Here is a tiny trained network, its code and every weight. The questions are about switching its units off for an input and a class, where a switched-off unit gives its printed mean instead of its output.

import numpy as np


def w(rows, s, z=0):
    codes = np.array(rows[::2]) - 128.0
    scale = np.full(codes.shape[1], s)
    scale[-1] = z or s
    return codes * scale


def norm(h):
    return h / np.sqrt((h * h).mean(-1, keepdims=True) + 1e-5)


def f(y):
    return np.maximum(y, 0)


def log_softmax(a):
    a = a - a.max(-1, keepdims=True)
    return a - np.log(np.exp(a).sum(-1, keepdims=True))


def net(x, mask):
    res = np.array(x, float).reshape(1, 8) / 4 @ E
    u = 0
    for l in range(4):
        y = f(norm(res) @ A[l][:, :-1].T + A[l][:, -1])
        res = res + np.where(mask[u : u + 8], y, B[l][:, -1]) @ B[l][:, :-1]
        u += 8
    return log_softmax(norm(res)[-1] @ U[:, :-1].T + U[:, -1])


A, B = {}, {}
E = w([
[130,128,126,130,131,128,130,129],'x0',
[155,235,169,164,160,166,47,66],'x1',
[182,148,101,123,197,47,92,176],'x2',
[174,205,25,68,53,128,166,106],'x3',
[128,126,131,128,129,130,129,128],'x4',
[128,129,129,128,127,128,127,128],'x5',
[231,55,138,210,111,73,171,3],'x6',
[177,43,47,117,160,206,34,113],'x7',
],0.004)
A[0] = w([
[102,149,150,75,114,165,80,190,91],'0.n1',
[120,77,225,215,189,122,87,203,81],'0.n2',
[191,148,114,102,203,39,92,174,2],'0.n3',
[88,193,101,180,159,201,124,52,159],'0.n4',
[205,61,177,147,144,72,173,2,106],'0.n5',
[160,203,123,164,194,115,89,100,86],'0.n6',
[115,63,92,133,106,116,181,167,211],'0.n7',
[53,203,190,191,36,34,179,138,65],'0.n8',
],0.0046,0.0057)
B[0] = w([
[129,152,112,200,150,117,125,165,176],'0.n1',
[104,143,69,73,149,99,120,54,183],'0.n2',
[209,145,83,102,200,27,83,191,140],'0.n3',
[151,91,167,82,92,98,98,168,206],'0.n4',
[66,186,97,190,121,160,107,254,235],'0.n5',
[153,122,166,98,115,116,89,135,165],'0.n6',
[159,145,190,100,120,126,53,130,254],'0.n7',
[195,106,134,88,212,202,137,141,201],'0.n8',
],0.0068,0.0043)
A[1] = w([
[166,154,91,81,189,72,72,140,92],'1.n1',
[164,171,56,113,72,109,160,101,5],'1.n2',
[117,182,186,138,154,55,248,109,20],'1.n3',
[104,12,86,84,104,70,204,195,104],'1.n4',
[225,86,123,253,99,80,187,51,122],'1.n5',
[166,96,123,171,135,92,141,101,99],'1.n6',
[72,66,170,194,181,92,124,114,32],'1.n7',
[175,189,52,79,62,121,159,156,81],'1.n8',
],0.0063,0.0035)
B[1] = w([
[138,84,139,187,92,69,215,134,254],'1.n1',
[38,130,104,97,214,98,112,57,147],'1.n2',
[191,133,149,70,208,231,158,179,167],'1.n3',
[194,254,214,124,112,132,8,74,195],'1.n4',
[14,214,89,91,132,196,64,231,183],'1.n5',
[96,155,111,152,120,123,117,186,145],'1.n6',
[62,178,93,61,196,97,117,51,169],'1.n7',
[62,91,172,151,236,81,111,70,222],'1.n8',
],0.006,0.004)
A[2] = w([
[172,127,145,124,169,92,94,167,252],'2.n1',
[37,109,158,135,29,253,183,45,147],'2.n2',
[105,116,201,94,90,207,104,113,186],'2.n3',
[166,165,191,178,81,110,76,97,18],'2.n4',
[120,152,92,205,157,153,146,174,105],'2.n5',
[192,33,45,130,102,165,100,116,67],'2.n6',
[86,119,105,143,185,102,140,60,32],'2.n7',
[157,77,165,139,159,93,202,77,159],'2.n8',
],0.0059,0.0026)
B[2] = w([
[118,113,134,146,66,139,187,92,255],'2.n1',
[192,132,92,182,175,2,148,162,173],'2.n2',
[159,108,113,154,103,46,171,120,217],'2.n3',
[121,140,154,42,58,127,99,121,160],'2.n4',
[112,93,133,104,73,136,170,132,166],'2.n5',
[139,122,182,115,174,211,212,132,153],'2.n6',
[95,84,129,88,113,122,150,100,142],'2.n7',
[102,121,119,143,99,148,122,156,149],'2.n8',
],0.0072,0.0061)
A[3] = w([
[25,101,122,87,200,115,107,19,79],'3.n1',
[181,13,54,145,137,244,65,122,110],'3.n2',
[164,219,7,59,104,119,186,42,80],'3.n3',
[162,229,202,155,89,142,59,61,65],'3.n4',
[2,150,69,123,76,160,129,248,31],'3.n5',
[122,200,129,84,170,161,163,108,130],'3.n6',
[51,133,195,85,74,100,222,155,254],'3.n7',
[191,67,95,162,108,130,100,68,98],'3.n8',
],0.0047,0.0032)
B[3] = w([
[76,117,54,88,109,130,179,44,156],'3.n1',
[158,212,204,86,173,168,254,130,156],'3.n2',
[39,67,219,138,232,125,42,118,142],'3.n3',
[153,73,105,15,73,130,89,163,160],'3.n4',
[84,187,61,250,67,165,116,149,171],'3.n5',
[140,2,106,138,118,176,115,128,153],'3.n6',
[156,92,38,167,104,212,80,70,254],'3.n7',
[96,202,131,112,127,132,163,167,145],'3.n8',
],0.005,0.0071)
U = w([
[51,185,68,183,112,187,82,210,121],'0',
[43,88,124,83,230,100,113,19,110],'1',
[204,125,196,92,194,228,216,167,110],'2',
[137,91,110,149,65,115,158,96,253],'3',
[193,145,191,65,60,102,36,118,81],'4',
[189,117,119,192,142,2,172,161,63],'5',
],0.0098,0.0067)

Each question gives the input, the list of numbers given to net, and the class t.
The units are the neurons (one row each of A and B). Each row of codes is followed by its name. A weight is (code - 128) times the scale printed after its matrix; where a second scale follows, it is the last column's (A, B and U).
mask holds one flag per neuron, layer by layer. A switched-off neuron (its flag False) gives its mean, the last column of its row in B, instead of its output. The means were averaged over made-up inputs and are rounded, as every weight is.
A unit's drop is (log p(t) with every unit on - log p(t) with that unit switched off) / (log p(t) with every unit on - log p(t) with every unit switched off).
The circuit of an input: a set's keep is (log p(t) with only the set's units on - log p(t) with every unit switched off) / (log p(t) with every unit on - log p(t) with every unit switched off). Starting from the 12 units with the biggest drops (on a tie, the unit counted first), units are removed one at a time, each time the one whose removal leaves the highest keep (on an exact tie, the one counted first), for as long as the keep stays at least 0.8.
units of the circuit, in order: the units of the circuit, biggest drop first
unit that matters most: the unit with the biggest drop
top k neurons: the k neurons with the biggest drops, biggest first
k most important neurons of layer l: the k neurons of layer l with the biggest drops, biggest first
input [6,-7,-4,4,-7,5,0,-4], class 4: top neuron => [1.n4]
input [6,-7,-1,-8,-1,5,-2,-6], class 1: units of the circuit, in order => [1.n7, 0.n2]
input [-4,8,0,7,-6,4,-7,1], class 4: units of the circuit, in order => [0.n5, 0.n4]
input [4,6,8,8,0,0,5,-3], class 1: units of the circuit, in order => [1.n2, 3.n3]
input [-1,7,3,-4,-8,-3,-3,6], class 4: units of the circuit, in order => [0.n6, 0.n4, 3.n4]
input [-3,7,5,-3,5,-2,-5,1], class 4: units of the circuit, in order => [0.n5, 3.n4]
input [-3,8,7,-5,2,-7,5,-3], class 4: units of the circuit, in order => [2.n4, 3.n4]
input [-6,-2,2,-8,-4,1,7,7], class 1: 3 most important neurons of layer 0 => [0.n2, 0.n1, 0.n7]
input [6,3,-5,7,-2,-2,6,-1], class 1: top 2 neurons => [1.n2, 1.n8]
input [-3,1,8,-2,1,-8,7,8], class 2: 2 most important neurons of layer 2 => [2.n6, 2.n3]
input [-1,-3,5,1,-6,3,-5,6], class 2: units of the circuit, in order => [0.n5, 2.n6, 3.n2]
input [2,-6,-1,0,-7,-3,-5,-8], class 2: top 4 neurons => [0.n5, 0.n8, 1.n3, 0.n4]
input [1,0,-6,-4,1,2,7,7], class 0: top 2 neurons => [1.n5, 0.n8]
input [8,-1,-7,-5,0,1,0,8], class 2: unit that matters most => 2.n6
input [-5,1,-8,6,-5,0,6,-2], class 5: top 2 neurons => [2.n2, 0.n2]
input [3,4,2,-1,-1,3,-6,7], class 2: top 2 neurons => [0.n5, 3.n2]
input [-2,3,0,-6,-6,-2,-5,-2], class 1: top 2 neurons => [0.n5, 0.n2]
input [-7,-7,7,7,-1,5,-2,0], class 1: 2 most important neurons of layer 1 => [1.n8, 1.n2]
input [8,7,4,-1,-5,-2,-4,-1], class 4: 3 most important neurons of layer 0 => [0.n5, 0.n6, 0.n4]
input [-5,7,-7,0,3,-2,7,-4], class 0: units of the circuit, in order => [1.n5]
input [1,-3,-8,4,3,3,4,-8], class 2: top 2 neurons => [1.n3, 0.n8]
input [8,-8,2,-3,1,3,7,7], class 4: top 4 neurons => [1.n4, 0.n8, 0.n7, 0.n1]
input [2,7,7,0,4,6,-3,8], class 2: top 2 neurons => [1.n4, 0.n7]
input [5,-5,-7,-4,5,2,-2,-7], class 2: top 3 neurons => [0.n8, 1.n3, 1.n1]
input [4,-8,7,-1,4,3,-4,4], class 4: top 2 neurons => [1.n4, 0.n5]
input [-1,0,4,5,0,4,-3,-7], class 2: top 2 neurons => [0.n8, 1.n3]
